Below are the code and all the weights of a small trained network. Each question names an input and a class and asks about switching units off, where a switched-off unit gives its printed mean instead of its output.

import numpy as np


def w(rows, s, z=0):
    codes = np.array(rows[::2]) - 128.0
    scale = np.full(codes.shape[1], s)
    scale[-1] = z or s
    return codes * scale


def norm(h):
    return h / np.sqrt((h * h).mean(-1, keepdims=True) + 1e-5)


def f(y):
    return np.maximum(y, 0)


def log_softmax(a):
    a = a - a.max(-1, keepdims=True)
    return a - np.log(np.exp(a).sum(-1, keepdims=True))


def net(x, mask):
    res = np.array(x, float).reshape(1, 4) / 4 @ E
    u = 0
    for l in range(3):
        y = f(norm(res) @ A[l][:, :-1].T + A[l][:, -1])
        res = res + np.where(mask[u : u + 12], y, B[l][:, -1]) @ B[l][:, :-1]
        u += 12
    return log_softmax(norm(res)[-1] @ U[:, :-1].T + U[:, -1])


A, B = {}, {}
E = w([
[143,33,102,64],'x0',
[129,129,127,128],'x1',
[77,2,198,169],'x2',
[142,142,198,59],'x3',
],0.0046)
A[0] = w([
[110,157,129,173,132],'L0N1',
[187,57,109,12,58],'L0N2',
[119,116,195,95,2],'L0N3',
[63,162,83,79,187],'L0N4',
[154,76,88,105,77],'L0N5',
[183,176,200,102,56],'L0N6',
[133,142,203,68,165],'L0N7',
[147,190,1,97,111],'L0N8',
[84,45,216,184,167],'L0N9',
[109,113,147,189,129],'L0N10',
[110,96,55,174,130],'L0N11',
[165,138,122,95,210],'L0N12',
],0.0085,0.0038)
B[0] = w([
[164,146,171,207,165],'L0N1',
[227,97,113,182,224],'L0N2',
[107,154,185,196,145],'L0N3',
[202,109,79,153,188],'L0N4',
[43,140,118,37,166],'L0N5',
[106,180,166,57,170],'L0N6',
[228,136,254,52,204],'L0N7',
[144,51,153,120,237],'L0N8',
[27,185,192,196,255],'L0N9',
[127,139,87,91,173],'L0N10',
[123,64,96,69,181],'L0N11',
[114,126,154,192,203],'L0N12',
],0.0052,0.0058)
A[1] = w([
[171,84,103,220,161],'L1N1',
[100,124,96,182,1],'L1N2',
[176,139,82,43,148],'L1N3',
[146,248,92,46,30],'L1N4',
[64,64,66,193,108],'L1N5',
[206,196,40,130,124],'L1N6',
[75,249,162,38,77],'L1N7',
[151,222,62,159,84],'L1N8',
[100,115,254,109,80],'L1N9',
[25,119,87,121,29],'L1N10',
[39,105,144,246,157],'L1N11',
[150,193,206,101,41],'L1N12',
],0.0081,0.0022)
B[1] = w([
[64,193,125,54,208],'L1N1',
[156,185,80,155,148],'L1N2',
[185,97,153,217,193],'L1N3',
[210,63,108,105,165],'L1N4',
[136,208,187,109,202],'L1N5',
[67,95,134,112,201],'L1N6',
[1,52,114,204,182],'L1N7',
[79,80,188,44,165],'L1N8',
[84,103,61,149,236],'L1N9',
[191,192,85,61,162],'L1N10',
[203,160,99,88,255],'L1N11',
[69,82,131,138,202],'L1N12',
],0.0065,0.0054)
A[2] = w([
[126,142,173,137,171],'L2N1',
[108,35,96,140,114],'L2N2',
[93,2,218,120,69],'L2N3',
[160,132,157,52,58],'L2N4',
[144,132,128,1,254],'L2N5',
[156,46,145,188,94],'L2N6',
[10,149,133,58,158],'L2N7',
[190,116,116,115,220],'L2N8',
[194,184,155,124,127],'L2N9',
[101,60,112,202,145],'L2N10',
[142,166,100,200,73],'L2N11',
[143,65,27,126,106],'L2N12',
],0.0094,0.0039)
B[2] = w([
[131,150,156,120,170],'L2N1',
[126,208,122,118,185],'L2N2',
[152,159,80,107,252],'L2N3',
[187,143,69,155,161],'L2N4',
[47,74,108,136,254],'L2N5',
[164,185,68,114,192],'L2N6',
[173,86,56,144,238],'L2N7',
[74,100,173,170,195],'L2N8',
[175,67,175,201,163],'L2N9',
[163,137,232,30,180],'L2N10',
[182,178,103,144,138],'L2N11',
[64,170,255,163,167],'L2N12',
],0.0079,0.0074)
U = w([
[62,37,9,148,209],'0',
[5,110,221,165,212],'1',
[185,184,144,32,178],'2',
[219,5,173,201,18],'3',
[145,253,75,240,3],'4',
],0.018,0.0032)

Each question gives the input, the list of numbers given to net, and the class t.
The units are the neurons (one row each of A and B). Each row of codes is followed by its name. A weight is (code - 128) times the scale printed after its matrix; where a second scale follows, it is the last column's (A, B and U).
mask holds one flag per neuron, layer by layer. A switched-off neuron (its flag False) gives its mean, the last column of its row in B, instead of its output. The means were averaged over made-up inputs and are rounded, as every weight is.
A unit's drop is (log p(t) with every unit on - log p(t) with that unit switched off) / (log p(t) with every unit on - log p(t) with every unit switched off).
The circuit of an input: a set's keep is (log p(t) with only the set's units on - log p(t) with every unit switched off) / (log p(t) with every unit on - log p(t) with every unit switched off). Starting from the 12 units with the biggest drops (on a tie, the unit counted first), units are removed one at a time, each time the one whose removal leaves the highest keep (on an exact tie, the one counted first), for as long as the keep stays at least 0.8.
circuit, biggest first: the units of the circuit, biggest drop first
unit that matters most: the unit with the biggest drop
k most important neurons: the k neurons with the biggest drops, biggest first
k most important neurons of layer l: the k neurons of layer l with the biggest drops, biggest first
input [4,-8,-1,6], class 3: circuit, biggest first : L0N2
input [-8,-3,-7,3], class 2: 4 most important neurons of layer 1 : L1N7; L1N4; L1N1; L1N11
input [0,8,-7,-6], class 0: 2 most important neurons : L1N1; L0N7
input [1,8,-5,-5], class 1: circuit, biggest first : L0N8; L2N12
input [5,-6,2,1], class 2: 3 most important neurons : L1N9; L2N10; L1N10
input [-3,0,0,-6], class 0: 3 most important neurons : L0N9; L1N1; L2N5
input [2,3,-7,-8], class 1: circuit, biggest first : L2N12; L0N8
input [1,-3,3,4], class 2: 3 most important neurons : L2N5; L2N10; L2N3
input [5,4,1,1], class 2: 2 most important neurons of layer 1 : L1N11; L1N5
input [4,-1,-5,0], class 1: 2 most important neurons : L2N12; L0N7
input [-1,7,-4,-4], class 0: 2 most important neurons : L1N1; L0N7
input [3,-5,0,7], class 3: 4 most important neurons : L0N7; L0N2; L0N9; L1N7
input [1,-3,7,0], class 0: 4 most important neurons : L1N3; L2N7; L1N9; L1N11
input [5,-5,0,-6], class 1: circuit, biggest first : L2N12
input [-8,-5,-6,1], class 2: 4 most important neurons of layer 1 : L1N7; L1N4; L1N1; L1N11
input [-1,4,0,2], class 2: 3 most important neurons : L0N7; L1N7; L0N9
input [5,4,-7,0], class 1: 3 most important neurons : L2N12; L0N7; L1N6
input [-8,-7,-3,0], class 0: 4 most important neurons : L1N8; L0N7; L0N9; L1N3
input [6,2,-8,1], class 3: 3 most important neurons of layer 1 : L1N3; L1N9; L1N7
input [-7,3,-8,-3], class 0: unit that matters most : L1N8
input [-6,-4,-1,-4], class 0: 2 most important neurons : L0N9; L1N8
input [5,-1,0,8], class 3: 2 most important neurons : L0N2; L0N7
input [1,-4,-4,-7], class 1: 4 most important neurons : L0N9; L0N11; L0N8; L2N12
input [3,0,-3,-1], class 1: 2 most important neurons of layer 0 : L0N9; L0N7
input [2,-5,-8,1], class 3: 3 most important neurons of layer 1 : L1N9; L1N3; L1N7
input [-4,6,0,1], class 2: 2 most important neurons of layer 2 : L2N10; L2N5
input [0,7,2,-7], class 4: unit that matters most : L1N5
